Below is a small trained network, with its code and all its weights. Each question gives an input and a class and asks what happens when units are switched off, that is, made to give their printed mean instead of their output.

import numpy as np


def w(rows, s, z=0):
    codes = np.array(rows[::2]) - 128.0
    scale = np.full(codes.shape[1], s)
    scale[-1] = z or s
    return codes * scale


def f(y):
    return y / 2 * (1 + np.tanh(0.7978845608 * (y + 0.044715 * y**3)))


def log_softmax(a):
    a = a - a.max(-1, keepdims=True)
    return a - np.log(np.exp(a).sum(-1, keepdims=True))


def net(x, mask):
    res = np.array(x, float).reshape(1, 8) / 4 @ E
    y = f(res @ A[0][:, :-1].T + A[0][:, -1])
    res = res + np.where(mask, y, B[0][:, -1]) @ B[0][:, :-1]
    return log_softmax(res[-1] @ U[:, :-1].T + U[:, -1])


A, B = {}, {}
E = w([
[107,122,79,102,199,108],'x0',
[33,185,174,130,105,184],'x1',
[121,90,144,71,3,81],'x2',
[152,137,193,139,191,107],'x3',
[117,116,159,253,233,92],'x4',
[42,93,242,95,157,153],'x5',
[167,241,122,166,118,136],'x6',
[109,117,112,187,137,36],'x7',
],0.0059)
A[0] = w([
[155,167,102,101,141,153,134],'neuron 1',
[95,66,151,71,116,142,149],'neuron 2',
[137,109,85,88,19,55,181],'neuron 3',
[135,145,94,100,75,84,140],'neuron 4',
[131,129,117,160,92,2,212],'neuron 5',
[96,101,151,87,123,138,134],'neuron 6',
[19,138,198,113,103,146,160],'neuron 7',
[131,187,167,155,121,147,243],'neuron 8',
[113,183,115,78,136,135,200],'neuron 9',
[210,100,246,43,61,125,113],'neuron 10',
[157,231,50,95,104,180,190],'neuron 11',
[98,71,166,189,207,5,175],'neuron 12',
[24,129,211,144,85,148,170],'neuron 13',
[140,109,87,91,25,66,165],'neuron 14',
[87,80,106,101,135,142,107],'neuron 15',
[152,67,191,49,82,122,175],'neuron 16',
[94,71,141,59,104,150,213],'neuron 17',
[83,69,134,76,133,156,172],'neuron 18',
[100,79,162,173,206,7,172],'neuron 19',
[112,122,155,177,218,94,117],'neuron 20',
[142,152,76,101,59,123,94],'neuron 21',
[106,228,109,87,112,134,254],'neuron 22',
[44,161,208,142,87,131,171],'neuron 23',
],0.0073,0.0046)
B[0] = w([
[138,150,143,122,158,126,155],'neuron 1',
[110,69,58,80,123,143,181],'neuron 2',
[194,47,121,168,134,70,223],'neuron 3',
[148,118,138,145,136,103,164],'neuron 4',
[211,140,188,191,180,86,210],'neuron 5',
[122,111,94,84,130,138,155],'neuron 6',
[95,148,123,48,164,187,216],'neuron 7',
[140,148,168,108,167,147,219],'neuron 8',
[136,142,131,83,184,114,185],'neuron 9',
[128,2,49,114,113,107,190],'neuron 10',
[192,163,200,144,197,114,249],'neuron 11',
[204,100,141,145,171,37,255],'neuron 12',
[122,172,138,44,175,191,222],'neuron 13',
[180,40,126,172,137,71,210],'neuron 14',
[77,106,68,91,103,158,139],'neuron 15',
[125,9,49,91,143,110,206],'neuron 16',
[127,90,91,83,157,134,218],'neuron 17',
[111,94,102,60,132,154,188],'neuron 18',
[236,81,123,165,180,17,243],'neuron 19',
[169,120,120,156,148,72,203],'neuron 20',
[172,94,141,179,152,70,165],'neuron 21',
[157,144,157,89,209,114,240],'neuron 22',
[114,165,145,48,186,170,208],'neuron 23',
],0.0066,0.0055)
U = w([
[146,249,186,120,167,151,213],'0',
[24,169,100,197,8,133,4],'1',
[141,167,157,226,83,193,116],'2',
[83,99,78,72,128,189,190],'3',
[191,75,111,181,137,6,139],'4',
[82,163,107,178,2,141,1],'5',
],0.0082,0.0031)

Each question gives the input, the list of numbers given to net, and the class t.
The units are the neurons (one row each of A and B). Each row of codes is followed by its name. A weight is (code - 128) times the scale printed after its matrix; where a second scale follows, it is the last column's (A, B and U).
mask holds one flag per neuron, in row order. A switched-off neuron (its flag False) gives its mean, the last column of its row in B, instead of its output. The means were averaged over made-up inputs and are rounded, as every weight is.
A unit's drop is (log p(t) with every unit on - log p(t) with that unit switched off) / (log p(t) with every unit on - log p(t) with every unit switched off).
unit that matters most: the unit with the biggest drop
k most important neurons: the k neurons with the biggest drops, biggest first
drop when u is switched off: that unit's drop, to one decimal
input [1,-8,4,-5,3,0,-4,-8], class 3: 4 most important neurons	[neuron 19; neuron 12; neuron 20; neuron 11]
input [4,5,6,4,6,6,1,-3], class 3: unit that matters most	neuron 11
input [3,-3,-5,-7,-5,6,4,1], class 0: 2 most important neurons	[neuron 10; neuron 16]
input [-1,4,-1,1,5,5,6,8], class 0: 3 most important neurons	[neuron 23; neuron 13; neuron 3]
input [-6,5,4,7,-4,-1,3,-8], class 3: 2 most important neurons	[neuron 10; neuron 16]
input [-8,-8,-8,-4,-1,-5,-5,-3], class 2: 2 most important neurons	[neuron 19; neuron 12]
input [-5,-1,-7,4,-6,-6,-1,5], class 2: 2 most important neurons	[neuron 19; neuron 12]
input [-3,-8,5,-2,-5,7,-3,-1], class 3: 2 most important neurons	[neuron 19; neuron 12]
input [-3,6,2,5,6,4,3,7], class 0: 2 most important neurons	[neuron 13; neuron 23]
input [1,-2,5,0,7,-4,4,-6], class 2: drop when neuron 16 is switched off	0.1
input [-5,7,5,2,1,1,-6,-2], class 3: drop when neuron 9 is switched off	0.0
input [-3,7,7,-8,7,-1,3,-5], class 0: drop when neuron 10 is switched off	0.1
